Below are the code and all the weights of a small trained network. Each question names an input and a target symbol and asks about switching units off, where a switched-off unit gives its printed mean instead of its output.

import numpy as np


def w(rows, s, z=0):
    codes = np.array(rows[::2]) - 128.0
    scale = np.full(codes.shape[1], s)
    scale[-1] = z or s
    return codes * scale


def norm(h):
    return h / np.sqrt((h * h).mean(-1, keepdims=True) + 1e-5)


def f(y):
    return np.maximum(y, 0)


def softmax(a):
    e = np.exp(a - a.max(-1, keepdims=True))
    return e / e.sum(-1, keepdims=True)


def log_softmax(a):
    a = a - a.max(-1, keepdims=True)
    return a - np.log(np.exp(a).sum(-1, keepdims=True))


def net(x, mask):
    ids = ['ΔΣΦΨαβγεζηθλμτ'.index(c) for c in x.split()]
    T = len(ids)
    res = E[ids] + P[:T]
    r = norm(res)
    for j in range(3):
        rows = slice(4 * j, 4 * j + 4)
        q, k, v = (r @ M[0][rows].T for M in (Q, K, V))
        z = softmax(np.where(np.tri(T) > 0, q @ k.T / 4**0.5, -1e9)) @ v
        o = O[0][rows]
        res = res + np.where(mask[j], z, o[:, -1]) @ o[:, :-1]
    y = f(norm(res) @ A[0][:, :-1].T + A[0][:, -1])
    res = res + np.where(mask[3:7], y, B[0][:, -1]) @ B[0][:, :-1]
    return log_softmax(norm(res)[-1] @ U[:, :-1].T + U[:, -1])


Q, K, V, O, A, B = {}, {}, {}, {}, {}, {}
E = w([
[184,101,67],'Δ',
[154,53,65],'Σ',
[150,33,92],'Φ',
[139,158,136],'Ψ',
[137,167,152],'α',
[2,19,136],'β',
[139,163,139],'γ',
[165,143,126],'ε',
[142,170,141],'ζ',
[137,224,252],'η',
[173,151,101],'θ',
[173,166,99],'λ',
[136,215,189],'μ',
[166,149,126],'τ',
],0.0077)
P = w([
[254,92,112],'0',
[114,184,146],'1',
[138,105,231],'2',
[211,199,130],'3',
[112,161,130],'4',
[159,27,201],'5',
[89,120,157],'6',
[114,147,121],'7',
[146,51,200],'8',
],0.011)
Q[0] = w([
[199,145,180],'H1',
[20,130,142],'H1',
[39,107,114],'H1',
[67,126,149],'H1',
[173,155,224],'H2',
[233,160,105],'H2',
[150,122,108],'H2',
[244,111,167],'H2',
[155,33,163],'H3',
[140,42,100],'H3',
[123,101,99],'H3',
[78,169,65],'H3',
],0.011)
K[0] = w([
[249,210,161],'H1',
[59,1,86],'H1',
[95,106,112],'H1',
[111,94,205],'H1',
[49,185,146],'H2',
[139,207,34],'H2',
[52,162,19],'H2',
[104,202,40],'H2',
[103,55,129],'H3',
[70,98,148],'H3',
[187,9,96],'H3',
[141,81,79],'H3',
],0.0084)
V[0] = w([
[150,54,125],'H1',
[191,230,133],'H1',
[75,93,92],'H1',
[17,127,98],'H1',
[173,118,135],'H2',
[160,118,134],'H2',
[193,68,170],'H2',
[101,164,124],'H2',
[49,58,177],'H3',
[2,137,71],'H3',
[104,167,112],'H3',
[165,136,71],'H3',
],0.0083)
O[0] = w([
[191,140,167,128],'H1',
[101,75,142,191],'H1',
[225,195,70,61],'H1',
[171,167,139,33],'H1',
[129,171,144,154],'H2',
[234,120,80,146],'H2',
[253,195,143,170],'H2',
[144,117,183,128],'H2',
[36,155,231,98],'H3',
[102,140,117,3],'H3',
[141,80,136,112],'H3',
[128,94,89,105],'H3',
],0.0055,0.0044)
A[0] = w([
[192,99,186,167],'N1',
[106,125,250,252],'N2',
[59,253,133,201],'N3',
[158,227,19,177],'N4',
],0.0051,0.0027)
B[0] = w([
[248,101,211,191],'N1',
[118,79,143,254],'N2',
[145,164,78,182],'N3',
[87,126,95,168],'N4',
],0.012,0.0057)
U = w([
[249,110,107,144],'Δ',
[181,141,142,149],'Σ',
[96,159,155,123],'Φ',
[125,175,92,254],'Ψ',
[109,129,150,155],'α',
[120,100,160,83],'β',
[113,106,128,49],'γ',
[123,105,125,28],'ε',
[132,104,112,28],'ζ',
[122,101,104,152],'η',
[116,99,94,100],'θ',
[128,87,84,82],'λ',
[117,77,102,165],'μ',
[120,79,102,105],'τ',
],0.02,0.0072)

Each question gives the input, a string of symbols that net reads in full, and the target symbol t.
The units are the heads (4 rows each of Q, K, V and O) and the neurons (one row each of A and B). Each row of codes is followed by its name. A weight is (code - 128) times the scale printed after its matrix; where a second scale follows, it is the last column's (O, A, B and U).
mask holds one flag per unit, heads first, then neurons. A switched-off unit (its flag False) gives its mean, the last column of its rows in O or B, instead of its output. The means were averaged over made-up inputs and are rounded, as every weight is.
A unit's drop is (log p(t) with every unit on - log p(t) with that unit switched off) / (log p(t) with every unit on - log p(t) with every unit switched off).
The circuit of an input: a set's keep is (log p(t) with only the set's units on - log p(t) with every unit switched off) / (log p(t) with every unit on - log p(t) with every unit switched off). Starting from all 7 units, units are removed one at a time, each time the one whose removal leaves the highest keep (on an exact tie, the one counted first), for as long as the keep stays at least 0.8.
units of the circuit, in order: the units of the circuit, biggest drop first
unit that matters most: the unit with the biggest drop
k most important neurons: the k neurons with the biggest drops, biggest first
heads that matter: for each layer, one digit per head in row order, 1 if its drop is at least 0.15 and else 0, layers parted by /
drop of u: that unit's drop, to one decimal
input Φ τ β α τ ε μ, target Δ: unit that matters most => H3
input α γ α μ β γ ζ, target Δ: heads that matter => 100
input ε μ α β β β β Δ, target Ψ: units of the circuit, in order => N2, N1, H3
input ε η μ μ γ μ β β, target Ψ: units of the circuit, in order => H1, N1
input β β α β μ, target Ψ: units of the circuit, in order => N3, N1
input β α μ γ τ ε ζ, target Δ: units of the circuit, in order => H1, H3
input Ψ λ η μ λ β τ, target Δ: units of the circuit, in order => H3, H1
input β λ Δ μ β μ γ, target Δ: heads that matter => 000
input μ Σ Δ Ψ Ψ γ τ, target Δ: units of the circuit, in order => H3, H2
input μ Δ β γ Φ τ η, target Δ: heads that matter => 001
input μ μ μ β τ β μ Σ, target Ψ: 3 most important neurons => N2, N1, N3
input Σ Ψ β θ β η μ, target Δ: heads that matter => 101
input β β α Ψ γ, target Ψ: 3 most important neurons => N2, N1, N4
input Φ β γ θ β β Ψ, target Δ: units of the circuit, in order => H1
input θ ζ μ μ η ε β, target Δ: drop of H1 => 1.1
input ε θ μ γ β β Σ, target Δ: drop of H1 => 3.1
input μ θ μ β β β α, target Δ: drop of H3 => 0.0
